Look-ups in named tables: a row name and a column name give one cell, copied from the table.

Table Bar
,Sok,Keb,Nelem,Mazoso
Fuv,70,-39,-325,-350
Doka,-9,-46,-244,-293
Modeb,-520,-100,554,544
Gul,-185,-227,-15,-22
Moviri,137,5,-444,-496

Mazoso of Doka = -293
Nelem of Moviri = -444
Sok of Moviri = 137
Keb of Gul = -227
Nelem of Modeb = 554
Mazoso of Fuv = -350
Keb of Fuv = -39
Keb of Doka = -46
Nelem of Gul = -15
Sok of Fuv = 70
Keb of Modeb = -100
Sok of Gul = -185
Sok of Modeb = -520
Mazoso of Gul = -22
Keb of Moviri = 5
Nelem of Doka = -244

Kogerob =
columns: Fes, Befamap, Veva, Gumaton, Gipemi, Fev, Buk, Rufaki, Lopota, Ripavav
Fom: [-4.146, -2.667, -5.772, 2.706, -2.667, -6.994, -4.283, 2.381, 3.016, 2.287]
Tigaku: [-1.724, -2.667, -5.835, -2.667, -2.667, -8.725, -2.039, -0.716, 5.020, 2.791]
Ruf: [-3.161, 2.706, -5.617, 2.706, 2.706, -6.181, -6.354, 2.163, 6.150, -0.871]
Lim: [-6.014, 2.706, -3.754, 2.706, 2.706, -2.944, -4.484, -4.710, 1.319, -6.641]
Nopata: [-5.680, 2.706, -5.351, 2.706, -2.667, -4.862, -2.568, -4.742, 9.422, -1.392]
Puveg: [-3.740, -2.667, -2.798, -2.667, 2.706, -7.583, -1.822, 3.483, 1.798, -0.994]
Mulepop: [-3.422, 2.706, -5.835, 2.706, 2.706, -7.871, -3.241, -3.820, 6.397, -4.196]
Sir: [-3.740, -2.667, -2.798, -2.667, 2.706, -7.583, -1.822, 3.483, 1.798, -0.994]
Karusi: [-5.680, 2.706, -5.351, 2.706, -2.667, -4.862, -2.568, -4.742, 9.422, -1.392]
Sulik: [-3.161, 2.706, -5.617, 2.706, -2.667, -6.181, -6.354, 2.163, 6.150, -0.871]
Sezunez: [-6.014, -2.667, -3.754, -2.667, 2.706, -2.944, -4.484, -4.710, 1.319, -6.641]
Goniti: [-1.724, -2.667, -5.835, 2.706, -2.667, -8.725, -2.039, -0.716, 5.020, 2.791]
Nud: [-6.014, -2.667, -2.761, -2.667, -2.667, -4.240, -1.573, -0.336, 3.066, -2.020]

Gumaton of Nopata is 2.706
Buk of Puveg is -1.822
Gumaton of Fom is 2.706
Lopota of Karusi is 9.422
Gipemi of Sulik is -2.667
Buk of Tigaku is -2.039
Lopota of Nopata is 9.422
Buk of Nopata is -2.568
Fes of Puveg is -3.740
Fes of Sezunez is -6.014
Gipemi of Karusi is -2.667
Rufaki of Nopata is -4.742
Ripavav of Goniti is 2.791
Gipemi of Puveg is 2.706

Table Kepep
         Lazegim  Sivi  Zuvumud  Gofo  Rav  Nore  Sero  Pib  Pavunov
Gobin        208    96      143    63  120    86    80   97       36
Rov           16   168       62   225  124    56    73  163      169
Bezad         93    84      172    61   66   167   147   35       96
Danam          3   131       58   211  108    67    49  169      187
Lup           74    82      170    67   65   161   187   20       88
Temub          6   169       59   204  101    60    15  156      192
Duzum        100    98      151    57   48   184   174   37       79
Figufus       47   173       24   206  117    90    51  162      165
Gulele       117    65      139    72   78   145   158   55      109
Guso          13   188       74   201  120    62    75  143      188
Rir          113    98      145    55   61   171   176   56      114
Berik         37   150       70   182  110    90   105  163      189
Zipame       122    90      139    71   65   160   163   62      108

What is the Lazegim of Rir in Kepep?
113
What is the Sivi of Figufus in Kepep?
173
What is the Zuvumud of Berik in Kepep?
70
What is the Pavunov of Gulele in Kepep?
109
What is the Pavunov of Figufus in Kepep?
165
What is the Pavunov of Danam in Kepep?
187
What is the Nore of Figufus in Kepep?
90
What is the Zuvumud of Gobin in Kepep?
143
Row with the largest Pavunov: Temub

Rur.tsv
	Dofu	Zefa	Lal
Tete	63	113	155
Tir	76	140	197
Bof	57	100	135
Mokifu	54	92	122
Lasusus	46	78	101
Dal	60	106	143
Sotoval	66	117	161
Nimunu	72	132	185
Koso	59	102	137
Fef	47	78	101
Nifepor	58	102	138
Lozad	50	85	113
Kizan	67	119	164

What is the Dofu of Mokifu in Rur? 54
What is the Lal of Koso in Rur? 137
What is the Lal of Dal in Rur? 143
What is the Lal of Tete in Rur? 155
What is the Zefa of Tete in Rur? 113
What is the Lal of Mokifu in Rur? 122
What is the Lal of Sotoval in Rur? 161
What is the Dofu of Bof in Rur? 57
What is the Dofu of Lasusus in Rur? 46
What is the Zefa of Nifepor in Rur? 102
What is the Zefa of Sotoval in Rur? 117
What is the Zefa of Koso in Rur? 102
What is the Dofu of Kizan in Rur? 67
What is the Zefa of Tir in Rur? 140
What is the Zefa of Kizan in Rur? 119
What is the Dofu of Tir in Rur? 76
What is the Lal of Bof in Rur? 135
What is the Lal of Fef in Rur? 101

Table Lon
,Pupemil,Todilaf
Vub,189,192
Nogav,234,71
Kina,131,79
San,241,101
Vevob,83,43
Tam,65,220
Rire,167,194
Tun,65,188
Kufefon,112,46
Dete,109,90

Tun, Pupemil => 65
Nogav, Pupemil => 234
Vub, Todilaf => 192
Tam, Pupemil => 65
Kufefon, Pupemil => 112
Dete, Todilaf => 90
Kina, Pupemil => 131
Vub, Pupemil => 189
Vevob, Todilaf => 43
Rire, Todilaf => 194
Nogav, Todilaf => 71
Tun, Todilaf => 188
San, Pupemil => 241
Rire, Pupemil => 167
Tam, Todilaf => 220
Dete, Pupemil => 109
Which row has the largest Pupemil? San

Zuvasaz:
      Luzu  Koribek  Dis
Bas    6.5      5.6  4.7
Rif    4.5      4.6  3.1
Migo   2.0      7.4  7.6

Bas, Koribek: 5.6
Rif, Luzu: 4.5
Migo, Dis: 7.6
Migo, Luzu: 2.0
Bas, Dis: 4.7
Rif, Koribek: 4.6

Fofogup
             Zet   Rebunu    Getup
Zugul     13.944  -12.151  -50.220
Zatasob   25.290   31.809   90.086
Pinufo    34.332  -30.086  -15.949
Lora     -36.827  -25.754  -41.833
Geteket   53.672  -26.536   45.868
Zod      -36.887  -16.585  -62.003
Vibodul  -51.011  -48.815  -29.593
Pezu      40.576   35.163  -25.779
Temam     45.470  -50.214    7.548
Lapib     19.797   64.908   34.476
Sadipug   24.666    0.638    4.659
Gon      -18.908  -10.506   20.281

Zugul, Getup: -50.220
Temam, Rebunu: -50.214
Zod, Rebunu: -16.585
Pinufo, Getup: -15.949
Lapib, Zet: 19.797
Temam, Getup: 7.548
Lora, Zet: -36.827
Sadipug, Getup: 4.659
Zugul, Rebunu: -12.151
Pezu, Rebunu: 35.163
Zatasob, Getup: 90.086
Gon, Getup: 20.281
Pinufo, Zet: 34.332
Gon, Rebunu: -10.506
Geteket, Rebunu: -26.536
Vibodul, Getup: -29.593
Zatasob, Zet: 25.290
Gon, Zet: -18.908
Pezu, Getup: -25.779
Which row has the largest Getup? Zatasob

Voz
|  | Rufu | Dut | Bidagi | Tenul | Fet | Rol | Mepor |
|---|---|---|---|---|---|---|---|
| Tafefep | 43 | 115 | 86 | 48 | 209 | 96 | 53 |
| Nid | 94 | 115 | 104 | 59 | 142 | 48 | 38 |
| Kugutok | 48 | 103 | 86 | 59 | 116 | 93 | 70 |
| Napod | 81 | 137 | 114 | 74 | 162 | 124 | 77 |
| Tele | 166 | 53 | 78 | 88 | 148 | 69 | 147 |
| Logag | 135 | 43 | 112 | 69 | 194 | 39 | 95 |
| Fibig | 74 | 31 | 31 | 45 | 101 | 62 | 149 |
| Gevip | 58 | 23 | 43 | 91 | 104 | 100 | 125 |
| Migaz | 125 | 103 | 110 | 71 | 214 | 87 | 60 |
| Sovir | 48 | 50 | 45 | 54 | 136 | 81 | 92 |
| Mazal | 135 | 108 | 102 | 119 | 206 | 109 | 117 |
| Nuz | 71 | 18 | 39 | 82 | 73 | 76 | 122 |
| Lep | 138 | 75 | 104 | 111 | 171 | 85 | 102 |
| Nel | 112 | 65 | 39 | 88 | 191 | 71 | 164 |

What is the Dut of Migaz in Voz?
103
What is the Bidagi of Sovir in Voz?
45
What is the Tenul of Nuz in Voz?
82
What is the Rufu of Napod in Voz?
81
What is the Dut of Sovir in Voz?
50
What is the Tenul of Fibig in Voz?
45
What is the Rol of Nel in Voz?
71
What is the Bidagi of Tafefep in Voz?
86
What is the Tenul of Mazal in Voz?
119
What is the Mepor of Nuz in Voz?
122
What is the Rufu of Nid in Voz?
94
What is the Rol of Fibig in Voz?
62
What is the Mepor of Gevip in Voz?
125
What is the Bidagi of Logag in Voz?
112

